In the rows, 128 means zero.
Each row of numbers belongs to one of the objects below and depends on some of the facts about them. Some rows are named. Which object is each other row?

Some rows with their names:
grebi: [115 128 132 169 142 159 103 112  96 147 126 132 134 166 118  93 171 158
 197  98 113 154 137 176 141 128 153  55 133  80 145 118 103 126]
brodrel: [ 92 126 120 123 123 131 120 130 122 135 135 126 135 148 106 109 110 139
 114 132 144 125 129 108 142 125 133 145 139 126 119 122 131 111]
kograk: [ 65 124 135 128 113 110 128 148 124 138 123 123 138 140 114 119  87 146
 151 127 163 115 130 171 141 127 131 156 137 141 130 127 143 116]
stagur: [143 126 137 117 134 134 132 107 126 131 128 131 118 118 118 139 139 116
 103 119 126 130 129 156 134 144 128 114 148 122 131 120 109 120]
drigro: [164 131 122 132 130 151 120 113 123 124 127 129 132 121 134 125 129 121
 125 116 109 131 128  86 127 138 121 135 119 117 113 126 127 128]
flopim: [118 128 137 118 129 126 144 134 127 128 137 125 122 138 122 133 149 138
  97 139 124 134 118 115 127 117 135 134 128 129 130 137 127 132]
ribul: [166 126 121 138 124 139 115 114 129 122 130 123 132 120 136 125 123 123
 128 120 117 124 130 130 123 123 116 131 123 119 127 126 135 134]
rere: [164 131 111 129 132 147 113 114 126 126 131 130 130 130 128 116 135 120
 116 128 110 131 130  67 128 125 121 116 121 108 115 121 123 128]
tusos: [115 129 141 121 122 104 144 149 135 128 121 123 122 124 134 141 136 134
 130 142 131 126 122 146 121 117 127 124 118 132 137 137 136 144]
bavas: [130 128 126 135 122 123 121 133 129 129 119 127 133 123 135 126 110 129
 153 121 132 120 131 135 128 127 120 131 122 125 126 126 135 132]
skirol: [142 106 121 136 152 145 133 134 142  97 168 159 139 122 115 144 130 112
  86 104 151  91 131 132 109 101  98 175 156 164 138 130 140 159]
fluzim: [183 128 123 140 126 136 117 120 133 119 120 128 130 110 146 132 125 117
 148 114 111 119 131 113 118 125 103 117 114 112 125 125 133 151]
kligri: [107 126 119 125 138 138 131 127 141 120 141 137 126 141 129 119 135 114
 122 142 132 134 138  81 128 133 131 112 140 147 128 127 117 128]
skitomon: [106 126 111 124 140 133 124 130 143 121 141 139 127 145 124 116 138 114
 118 149 133 133 139  74 128 126 130 100 139 141 128 122 118 128]
nistul: [108 127 143 117 118 102 145 152 137 127 122 120 123 126 131 142 130 135
 124 143 136 124 121 148 122 118 125 130 121 134 136 138 139 144]
dreklar: [135 128 122 132 130 146 121 116 121 129 135 129 132 135 123 117 124 132
 121 120 123 128 128 100 134 127 128 139 131 120 120 127 125 120]
laklen: [116 127 141 119 128 124 144 139 126 127 132 126 125 132 122 138 147 136
 102 135 125 133 118 127 124 123 134 139 125 131 128 137 132 134]
zise: [136 132 164  88  84 112 150 136 160 127  96  79 111 116 150 143 123 115
 103 173  99 149 124  64 126 158  99  80 104 108 111 136 138 167]
pobrur: [139 126 137 118 135 133 132 108 124 132 128 131 119 119 116 139 138 119
 106 119 129 130 129 159 135 143 131 115 149 123 132 121 109 119]
klavi: [138 126 129 116 135 128 125 112 127 132 129 133 120 123 111 135 142 117
 103 126 130 129 131 150 134 137 130 103 147 118 132 115 109 119]

Some facts about the objects:
bavas	ξ	klipla; brodrel	ξ	kograk; bropla	ξ	skobrepo; bruklu	ξ	bropla; brumil	ξ	laklen
defle	ξ	molon; diflum	ξ	fluzim; ditras	ξ	brodrel; drarur	ξ	grebi; drevo	ξ	drezu
drezu	ξ	trodru; dridros	ξ	seza; drigro	ξ	flopim; dripli	ξ	sigagrom; dritrol	ξ	semil
flipluk	ξ	flaflak; flopim	ξ	melovol; fluzim	ξ	gorol; fozefel	ξ	ditras; gista	ξ	pivor
gode	ξ	pufi; gorol	ξ	ribul; gostetik	ξ	sulil; grebi	ξ	klegrok; gruplun	ξ	zefledril
guni	ξ	gista; klusul	ξ	flipluk; klusum	ξ	pelon; kubi	ξ	gostetik; laklen	ξ	megren
lesto	ξ	megrar; megrar	ξ	dripli; megren	ξ	klumam; molon	ξ	vutral; nistul	ξ	fozefel
nomak	ξ	dridros; nonur	ξ	stagur; nubi	ξ	guni; pelon	ξ	zedredur; peskir	ξ	rodos
pivor	ξ	bruklu; plegra	ξ	dritrol; plomem	ξ	vugibri; poflen	ξ	droklebrar; pufi	ξ	skefum
rere	ξ	stosan; ribul	ξ	treti; rodos	ξ	brumil; semil	ξ	bavas; sigagrom	ξ	trevilen
skefum	ξ	zudrun; skirol	ξ	gradre; skobrepo	ξ	skirol; sodul	ξ	nuflik; stagur	ξ	tuplan
stosan	ξ	truplar; tola	ξ	nubi; tremodran	ξ	stuke; treti	ξ	nistul; trevilen	ξ	klusum
truplar	ξ	flutrak; tuplan	ξ	drevo; vugibri	ξ	sodul; vutral	ξ	ridran; vuvulol	ξ	plusolol
zadar	ξ	gode; zakan	ξ	vuvulol; zatobras	ξ	defle; zedredur	ξ	drarur; zefledril	ξ	lesto
zimu	ξ	tola; zise	ξ	zimu; zudrum	ξ	nomak; bavas	ψ	a; brodrel	ψ	a
bropla	ψ	b; bruklu	ψ	b; brumil	ψ	a; defle	ψ	a; dezel	ψ	d
diflum	ψ	a; ditras	ψ	a; doso	ψ	a; drarur	ψ	a; dreklar	ψ	a
drevo	ψ	a; drezu	ψ	a; dridros	ψ	c; drigro	ψ	a; dripli	ψ	d
dritrol	ψ	b; droklebrar	ψ	a; festok	ψ	b; flaflak	ψ	b; flipluk	ψ	b
flopim	ψ	b; flutrak	ψ	b; fluzim	ψ	a; folodral	ψ	a; fozefel	ψ	a
gekas	ψ	c; gimu	ψ	b; gista	ψ	d; gizis	ψ	a; gode	ψ	a
gorol	ψ	a; gostetik	ψ	b; gradre	ψ	a; grebi	ψ	a; gruplun	ψ	b
guni	ψ	b; kifen	ψ	a; klavi	ψ	c; klegrok	ψ	a; kleplon	ψ	a
kligri	ψ	d; klipla	ψ	b; klumam	ψ	a; klusul	ψ	a; klusum	ψ	a
kograk	ψ	a; kubi	ψ	c; laklen	ψ	b; lesto	ψ	b; lisku	ψ	b
matra	ψ	b; megrar	ψ	b; megren	ψ	a; melovol	ψ	b; molon	ψ	a
nistul	ψ	b; nomak	ψ	d; nonur	ψ	b; nubi	ψ	a; nuflik	ψ	a
pagra	ψ	b; pelon	ψ	a; peskir	ψ	a; pivor	ψ	a; plegra	ψ	c
plimaplon	ψ	c; plobo	ψ	d; plomem	ψ	a; plusolol	ψ	a; pobrur	ψ	c
poflen	ψ	a; pufi	ψ	a; rere	ψ	a; ribul	ψ	a; ridran	ψ	a
rodos	ψ	a; semil	ψ	b; seza	ψ	a; sigagrom	ψ	d; skefum	ψ	a
skirol	ψ	d; skitomon	ψ	d; skobrepo	ψ	a; sodul	ψ	d; stagur	ψ	c
stosan	ψ	b; stuke	ψ	a; sulil	ψ	c; tados	ψ	a; tola	ψ	a
tremodran	ψ	a; treti	ψ	d; trevilen	ψ	b; trodru	ψ	a; trubrak	ψ	b
truplar	ψ	c; truskal	ψ	a; tuplan	ψ	a; tusos	ψ	b; vugibri	ψ	c
vutral	ψ	b; vuvulol	ψ	a; zadar	ψ	d; zakan	ψ	a; zatobras	ψ	c
zedredur	ψ	c; zefledril	ψ	a; zimu	ψ	a; zise	ψ	b; zudrum	ψ	c
zudrun	ψ	a; bavas	φ	39; brodrel	φ	220; bropla	φ	136; bruklu	φ	39
brumil	φ	391; defle	φ	39; dezel	φ	39; diflum	φ	39; ditras	φ	391
doso	φ	39; drarur	φ	621; dreklar	φ	391; drevo	φ	136; drezu	φ	39
dridros	φ	39; drigro	φ	136; dripli	φ	391; dritrol	φ	391; droklebrar	φ	39
festok	φ	136; flaflak	φ	39; flipluk	φ	621; flopim	φ	391; flutrak	φ	391
fluzim	φ	39; folodral	φ	391; fozefel	φ	39; gekas	φ	621; gimu	φ	39
gista	φ	39; gizis	φ	220; gode	φ	621; gorol	φ	136; gostetik	φ	136
gradre	φ	136; grebi	φ	391; gruplun	φ	39; guni	φ	621; kifen	φ	621
klavi	φ	220; klegrok	φ	136; kleplon	φ	391; kligri	φ	391; klipla	φ	621
klumam	φ	39; klusul	φ	391; klusum	φ	220; kograk	φ	39; kubi	φ	391
laklen	φ	136; lesto	φ	621; lisku	φ	391; matra	φ	621; megrar	φ	621
megren	φ	136; melovol	φ	39; molon	φ	220; nistul	φ	39; nomak	φ	136
nonur	φ	39; nubi	φ	39; nuflik	φ	391; pagra	φ	39; pelon	φ	621
peskir	φ	621; pivor	φ	136; plegra	φ	136; plimaplon	φ	136; plobo	φ	220
plomem	φ	39; plusolol	φ	136; pobrur	φ	391; poflen	φ	391; pufi	φ	621
rere	φ	220; ribul	φ	621; ridran	φ	220; rodos	φ	39; semil	φ	136
seza	φ	391; sigagrom	φ	136; skefum	φ	621; skirol	φ	136; skitomon	φ	220
skobrepo	φ	391; sodul	φ	39; stagur	φ	391; stosan	φ	621; stuke	φ	621
sulil	φ	136; tados	φ	391; tola	φ	391; tremodran	φ	136; treti	φ	39
trevilen	φ	39; trodru	φ	621; trubrak	φ	39; truplar	φ	391; truskal	φ	391
tuplan	φ	39; tusos	φ	39; vugibri	φ	39; vutral	φ	39; vuvulol	φ	136
zadar	φ	136; zakan	φ	391; zatobras	φ	39; zedredur	φ	39; zefledril	φ	39
zimu	φ	136; zise	φ	39; zudrum	φ	39; zudrun	φ	39

Name these rows:
No name comes twice in this set of rows, the named rows included.
[139 129 119 125 139 143 130 122 145 115 133 137 125 125 142 129 141 103
 124 137 115 138 137  63 120 142 124 106 127 143 121 127 119 137] : zadar
[154 116 135 126 122 151 126 119 129 116 140 126 137 122 117 133 113 126
  93 107 127 111 125 112 126 127  98 165 136 124 117 126 141 147] : pivor
[162 132 122 134 123 129 120 124 133 125 115 126 128 113 146 129 118 118
 150 124 116 124 131 107 123 131 113 119 112 118 121 126 132 138] : plomem
[143 126 136 122 128 119 128 112 130 130 124 124 120 111 124 144 130 116
 117 124 132 128 131 198 130 141 129 113 144 128 140 120 118 119] : gekas
[118 157  80 127 145  96 126 140 121 138 113 153 128 109 155 125  94 117
 167 147 138 129 126  78 128 130 172 180  98 172 112 135 126  62] : zefledril
[144 105 126 144 142 149 124 130 118 109 165 152 148 124  99 139 113 138
  89  80 156  82 122 177 119  93  99 212 154 142 135 128 150 145] : gradre
[150 110 142 124 137 132 147 140 131 107 157 140 133 120 111 155 143 134
  64 110 138  98 113 154 111  95 102 185 140 140 137 139 147 162] : bropla
[112 123 144 119 133 127 134 119 120 134 128 133 125 122 108 141 131 126
 113 111 143 126 128 192 137 146 135 130 152 132 135 120 116 115] : sulil
[173 131 117 135 124 139 116 112 131 123 125 121 129 116 144 125 125 119
 131 125 109 130 130 110 123 129 119 126 117 118 122 126 132 130] : peskir
[ 99 126 128 125 123 138 126 125 120 134 136 125 134 143 113 114 108 139
 116 125 139 126 128 113 141 130 133 154 138 130 119 127 130 112] : ditras
[ 88 148  86 127 159 117 131 133 130 132 136 158 124 138 143 113 132 112
 148 158 137 145 136  55 130 133 178 134 123 176 123 132 107  73] : dripli
[129 126 150 108  90 127 128 127 146 129 104  93 126 120 137 126  93 120
 128 143 118 132 133  88 135 155  96 109 120 111 110 125 141 150] : nubi
[ 90 124 141 119 128 121 145 142 124 132 140 126 125 145 112 130 142 148
  99 139 139 130 118 142 131 114 141 143 136 134 135 137 129 127] : flutrak
[117 130 145 153 139 120 115 120 110 148 105 133 121 132 125 126 167 136
 207 104 127 147 139 252 136 143 149  33 138  94 160 112  97 129] : zedredur
[176 126 124 137 133 155 118 111 124 120 131 131 133 120 132 128 134 121
 122 108 108 126 128  96 123 132 113 134 122 113 117 125 129 139] : gorol

The same objects again, as new rows of numbers:
Known rows:
dridros: [127 128 127 111 127 143 130 127 122 110 139 130 123 127 140 119 122 138
 204 134 134 121 131 120 132 133 126 134 122 134 124 111 141 128 113 125
 122 142 114 118 124 125 152  89 134 123 139]
pagra: [134 124 111 120 135 129 109 140 144 126 133 122 122 124 129 145 133 124
 100 129 125 125 126 112 143 130 133 136 130 129 133 126 131 130 130 127
 133  93 137 124 130 123 149 145 133 146 118]
plobo: [141 137 135 127 128 121 131 128 124 121 141  91 137 143 119  98 123 117
 156 130 136 127 127 115 128 129 128 127 135 100 144 138 122 127 124 120
 117 140 162 127 116 133 126 150 119 126 131]
lesto: [ 86 109 123 130 133 116 170 136 146 130 177 128 112 123 140 152 194  25
  52 133 162 150 152 107 138 131 148 102 119  76 122 114 121 122 168 158
 146  67 124 124 121 133 157  97 107 204  95]
seza: [121 127 138 136 129 134 137 121 119 141 107 127 123 134 124 121 109 138
 102 125 126 132 128 143 124 127 121 123 131 118 128 122 128 128 130 133
 143 152 117 130 127 131 105 129 125 110 120]
doso: [130 124 123 130 123 132 139 124 124 134 122 145 132 126 132 138 122 132
 135 128 125 127 128 136 120 125 135 120 125 151 123 132 129 128 124 130
 121 118 116 132 135 133 109 121 128 124 135]
peskir: [125 131 131 138 121 108 125 132 124 126 137 137 139 121 124 137 156 128
 145 124 127 136 131 139 119 126 130 118 122 140 117 141 122 127 130 124
 128 141 129 136 135 131 115 116 125 128 137]
zadar: [141 140 131 123 126 117 134 126 125 114 144 111 145 137 124 101 131 103
 165 132 132 121 126 114 118 127 136 134 133 121 140 150 124 125 127 124
  88 119 152 128 118 131 137 156 127 143 146]
sodul: [142 135 123 118 127 130 141 131 124 122 137  98 140 141 128 106 113 115
 173 132 133 121 125 110 126 128 139 125 132 125 143 143 125 131 119 122
  98 109 150 123 122 135 129 150 124 130 136]
vugibri: [127 127 127 111 127 142 129 126 122 110 139 132 124 126 140 119 122 138
 204 134 133 122 130 119 132 133 127 134 122 134 124 111 141 127 113 125
 122 142 116 118 123 125 152  89 134 122 140]
dreklar: [120 128 139 136 128 122 129 119 119 136 115 137 128 131 122 124 130 132
 104 124 126 135 129 143 116 126 120 124 130 123 125 127 128 124 134 131
 135 153 123 134 125 130 110 130 127 121 127]
gizis: [128 126 135 140 125 125 130 122 123 134 126 135 130 128 123 129 131 134
 119 125 127 134 130 141 121 126 124 123 126 126 124 126 125 125 130 127
 139 147 130 135 128 131 107 124 123 116 129]
trevilen: [103 113 131 110 125 139 156 113 156 143 132 132 118 123 148 159 153 109
  53 130 152 126 139 106 131 124 136 118 114 110 140 113 108 130 142 134
 114  46 163 128 129 119 180 123 113 165  87]
truplar: [116 131 144 115 132 132 120 121 117 112 132 123 119 131 131 103 130 138
 172 130 133 129 132 126 129 134 113 138 127 105 126 106 141 125 122 125
 138 178 119 120 113 122 153  95 132 121 131]
rere: [129 128 135 138 125 113 120 122 122 128 134 145 135 126 120 131 149 127
 124 125 127 138 132 141 113 126 124 123 126 130 121 132 127 121 132 125
 132 147 134 139 126 129 111 126 126 127 137]
flipluk: [128 129 119 129 133 118 104 148 144 125 139 104 121 122 124 141 146 126
 105 126 127 130 126 114 150 131 128 131 130 114 130 130 124 134 132 124
 150 118 142 123 132 123 149 134 128 138 112]
pobrur: [116 130 143 115 132 132 121 122 117 111 132 124 119 131 131 104 131 137
 171 129 134 129 132 126 128 133 113 138 127 105 125 106 141 124 123 126
 137 176 121 121 114 122 154  96 132 121 131]
gode: [125 129 130 139 121 120 133 132 124 133 130 128 132 125 126 135 135 133
 143 125 127 133 129 139 127 127 129 117 124 136 120 135 121 131 128 126
 136 142 123 131 137 132 109 114 123 115 128]
gorol: [133 137 137 133 120 107  99 123 121 115 137 162 147 114 120 141 148 140
 122 122 121 130 133 141 105 119 127 139 123 161 126 154 130 119 132 121
  92 128 120 144 131 127 125 122 138 165 174]
diflum: [135 137 132 126 117  92  85 126 120 107 148 173 155 111 118 152 174 143
 136 119 122 138 138 137  94 118 131 135 117 174 123 161 134 115 130 111
  82 117 131 149 130 128 129 114 139 182 187]

Name these rows:
No name comes twice in this set of rows, the named rows included.
[102 128 168 117 100 142 164  90 146 162  88 126 134 122 147 151 125 200
  99 121 146 114 130 135 116 114 114 108 102 131 140 126  77 141 116 107
  98  99 196 139 145 113 162 106 105  87  80] : drarur
[134 121 114 134 129 147 157 128 124 144 111 135 122 133 134 128  96 126
 147 133 121 123 121 136 132 131 135 117 131 145 120 120 131 133 121 137
 142 125 106 123 137 135  94 133 126  91 117] : fozefel
[124 130 139 120 129 135 120 124 121 110 143 123 121 128 131 109 132 140
 185 132 136 129 133 125 133 133 115 136 124 110 125 105 138 126 118 123
 141 173 128 122 117 122 149  90 129 117 133] : klavi
[161 132  87 118 148  85  78 141 143 105 140 160 137 128 121 126 217  97
 194 135  91 128 102 114 114 146 128 144 143 159  92 136 145 119 122 110
 143 143 169 131 129 110 141 217 150  79 115] : zise
[148 139 122 118 126 122 126 133 122 115 141 101 145 139 123 108 121 121
 177 130 131 122 126 111 123 127 138 130 132 130 143 149 128 128 118 118
  94 113 149 126 122 135 130 150 128 139 149] : treti
[105 123 144 116 120 135 197 104 134 133 148 114 134 140 143 112 139  64
 111 136 162 125 142 107 114 124 144 110 121  90 146 130 106 126 143 144
  81  72 159 127 115 133 156 129 105 165 110] : sigagrom
[ 87 109 125 128 132 118 169 134 148 131 172 127 113 123 141 153 191  35
  53 132 161 147 150 107 140 131 146 103 118  78 125 113 119 124 165 155
 145  67 130 124 122 131 159 100 107 198  93] : megrar
[154 137  99 133 144  97  75 159 139 111 139 116 128 126 114 125 173 121
 167 129  99 130 107 118 144 143 124 141 143 135 108 137 139 131 122 114
 166 161 148 123 133 118 131 180 142  90 117] : guni
[107 125 167 114 103 164 178  79 146 168  73 134 129 125 152 143  91 199
  80 126 144 103 126 136 115 113 116 118 107 136 147 117  81 141 117 118
  87  82 178 137 143 112 161 122 110  84  81] : klegrok
[124 130 135 115 128 142 132 123 122 110 139 133 122 125 138 111 119 131
 192 134 133 119 129 124 132 132 123 141 126 126 124 112 138 128 118 130
 119 151 110 119 122 122 156  94 135 125 140] : plimaplon
[ 93 104 114 120 135 116 167 127 146 124 179 155 117 123 143 160 200  19
  52 135 159 149 153 104 122 129 153 108 119  97 122 115 130 115 168 158
 124  40 123 128 117 131 162 108 114 223 112] : gruplun
[138 124 106 122 138 134 111 143 142 127 129 117 118 127 129 140 124 124
 108 130 121 124 122 112 149 133 133 136 134 130 132 123 135 133 126 129
 142  99 131 120 131 124 141 152 134 134 116] : nistul
[128 126 130 137 125 143 148 121 125 140 114 138 127 128 132 127  98 132
 121 129 125 122 125 140 127 126 131 127 129 140 126 127 124 130 127 137
 125 125 109 129 135 131 108 127 128 112 128] : plusolol

Now the same objects, written a new way:
Some rows with their names:
doso: [157 115  95 119 119 121 117 132 132 157 104 120 173 104 138 147 127 132
 143  77  87 146 145 101 105 155 128  91 148 109 162 151 127 147 131 116
 119 143 129 142 121 151 160 105]
pobrur: [140  96  97 102  88 137 180 134 143 139  91 110 134 147 134  81 141 114
 161 159 112 136 139  86 141 157 134  91 164 163 149 114 118 145 144 119
 153 139 109 172 115 202 172 125]
melovol: [141 130 140  78 106 138 114 105 126 129  87 112 137 147 145  98 187 134
 161  90  82 146 138 121 102 187 107  85 108 112 119 144 129 151 106 130
 120 143 122 177  94 179 162 127]
vugibri: [161  92 134 114 136 138 143 132 145 107 154 142 122 132 159  69 149 121
 145 149 136 127 157 123 161 109 148 132 152 154 144 108 110 129 141 144
 117 122 115 144 143 197 137 123]
plomem: [149 117 112 134 156 129 100 132 138 144 148 134 157  91 145 141 130 129
 116 102 119 129 147 131 122 118 148 110 136 119 159 137 129 129 139 135
 120 128 131 109 125 149 132 112]
brumil: [ 94 125  76 123 192 109 113 122 135  92 157 102 180 107 116 121 105  81
 108 143 136 117 131 142 186  99 164  94 131 111 111 122 156 130 160 145
 164 118 139  66  83 146 133  65]
rodos: [132 117 100 123 189 110  92 124 130  98 165 126 178 103 138 125 114 104
 118 107 125 126 146 141 170 100 155 114 132 101 125 130 142 135 148 144
 120 122 139  84 110 144 128  73]
rere: [155 103 113 122 139 120  91 125 130 150 162 152 163 100 141 139 125 135
 112  95 113 145 149 124 127 118 156 117 121 104 151 129 123 125 131 128
 134 117 132 107 137 138 136 119]
treti: [ 94 115 170 178 135 165  78 112 163 159 101 227  47 104 174 101 189 150
 123 124 151 141 231 107 151 171 162 121 218 102 131 124 217 131 170 150
 132 126 133 148 158 130  64 199]
lisku: [108 139 123  83 104 146 130 106 131 136  82  98 125 146 126 102 189 117
 148 130  93 138 119 122 103 188 120  75 105 129 118 131 140 148 119 127
 161 140 119 161  71 180 159 139]
kifen: [128 105  81 143 103 100 106 141 137 153  95 137 167 149 154 171  93 125
 158  87  94 136 136 122 101 148 137 131 108 108 149 146 142 172 132  81
 125 148 131 145 129 151 189 135]
kligri: [131 137 112 129  88 109 116 124 146 168  64 126 139 127  90  82 142 130
 156 134 171 146 151  91 121 193 141  65 139 125 140 124 178 132 150 111
 150 141 129 163  86 192 148 130]
pelon: [176  99 132 207 138 168 115 109 113 178 150 117 129 111 153 156  84 134
 144  82 164 149 116 151  16  91 184 146  63 164 187 122 108 155 129  77
 113 125 123  81 149 179 161 238]
zedredur: [214  88 167 158 121 197 163 104 124 159 157 112 100 106 153  65 144 141
 157 127 165 150 139 119  60 102 172 123 124 196 191  99  80 127 132 122
 104 118 103 127 162 225 140 211]
zadar: [162 124 149 141 130 105  71 121 150 133 125 171 129 130 115  78 131 151
 158 106 192 123 176 130 142 147 148 127 112 101 132 115 168 126 136 129
 104  99 133 145 128 187 120 131]
grebi: [146 119 103 159 130 162 137 123 129 184 131 102 135  81 127 148 129 126
 120 118 134 141 117 119  63 126 163  92 127 157 181 130 122 129 144 110
 159 126 123  96 111 168 138 170]
brodrel: [129  92 122 138 131 148  94 122 139 168 141 182 125 101 167 156 140 143
 109  93  84 152 174 106 123 135 153 123 165  97 151 135 146 134 140 131
 142 123 127 120 157 119 119 157]
drezu: [136 119  96 117 174 108  98 127 132 106 151 118 185 107 135 125 115 107
 125  99 113 127 148 132 163 114 148 104 136  98 127 136 142 138 143 139
 120 127 136  96 109 149 136  66]
gorol: [108  93 128 163 158 169  83 129 164 145 143 195  94  94 186 169 143 145
 120  90  90 124 188 124 133 123 157 151 185  91 149 135 165 142 145 140
 125 105 132 118 165 106  92 165]
stuke: [129 102  78 139  99  97 107 140 135 158  83 134 171 151 155 172  94 125
 161  84  89 137 135 115  99 156 133 129 112 107 148 148 141 174 129  80
 125 152 129 151 128 152 195 134]

Name these rows:
No name comes twice in this set of rows, the named rows included.
[144 118 105 127 154 124  99 134 134 135 143 129 165  95 140 138 129 120
 123 101 115 130 147 129 130 122 147 108 137 110 148 141 130 133 140 135
 118 128 134 110 120 148 132 103] : bavas
[141 115 113 139 151 136  99 134 141 148 147 144 146  92 154 145 139 128
 116 100 114 130 156 125 122 120 149 116 149 116 158 140 139 135 142 135
 125 125 130 110 130 139 122 122] : diflum
[139 110  96 121 171 111  88 129 141  98 151 131 184 118 137 131  98 122
 145  83 112 120 149 136 165 109 146 131 123  80 119 134 138 146 135 134
 110 105 135 104 121 143 140  72] : megren
[145 123 147  82 109 141  98 105 137 123  97 124 129 154 144 109 173 148
 172  78  83 136 137 132 104 182 112 117  94  97 113 138 128 156  94 125
 113 111 117 178 108 179 161 130] : festok
[122 122  83 133 133 133 129 134 143 160 126 116 152  95 127 149 129 115
 116 129 117 127 128 119 112 131 152  93 137 131 160 135 139 132 148 126
 165 131 131 108  99 155 143 123] : poflen
[105 140 135  94 129 150 118 103 133 122 120 108 108 132 131 101 195 117
 127 145 115 126 119 143 115 156 134  94  95 138 115 121 141 134 125 141
 167 125 116 132  76 179 137 151] : flopim
[169  84 133 117 128 136 131 130 154 104 151 149 125 142 160  75 133 138
 161 131 135 118 159 123 161 108 146 153 138 137 140 107 111 139 132 136
 103 102 113 156 156 195 142 124] : plegra
[159 135 143 134 130 108  84 122 138 142 111 158 136 117 112  74 148 139
 147 117 189 134 178 119 138 158 148  98 128 113 136 118 167 123 144 130
 113 125 133 142 115 192 121 126] : sodul
[194 148 138  97  91  48  61 189 178 179 146 202 120  95 120 117 194 173
  98 175 214  82 160 144 120 155 118 129  79 144 198 126 137  81 126 146
 126 117 139 175 108 219 118 111] : gista
[137 132  83 110 132  94 105 176 165 166 160 142 151  81 128 163 156 131
  79 169 142  92 120 142 121 116 139 114 108 150 187 137 125 102 141 142
 170 119 134 113  92 169 133 102] : tola
[120 124 153 137 162 142  89  82 108  84 144 108 124 175 153  94 129 108
 158 109 154 136 117 185 104 113 157 146  28 129  92 110 131 163 116 110
 120 121 124 101 102 191 161 176] : lesto

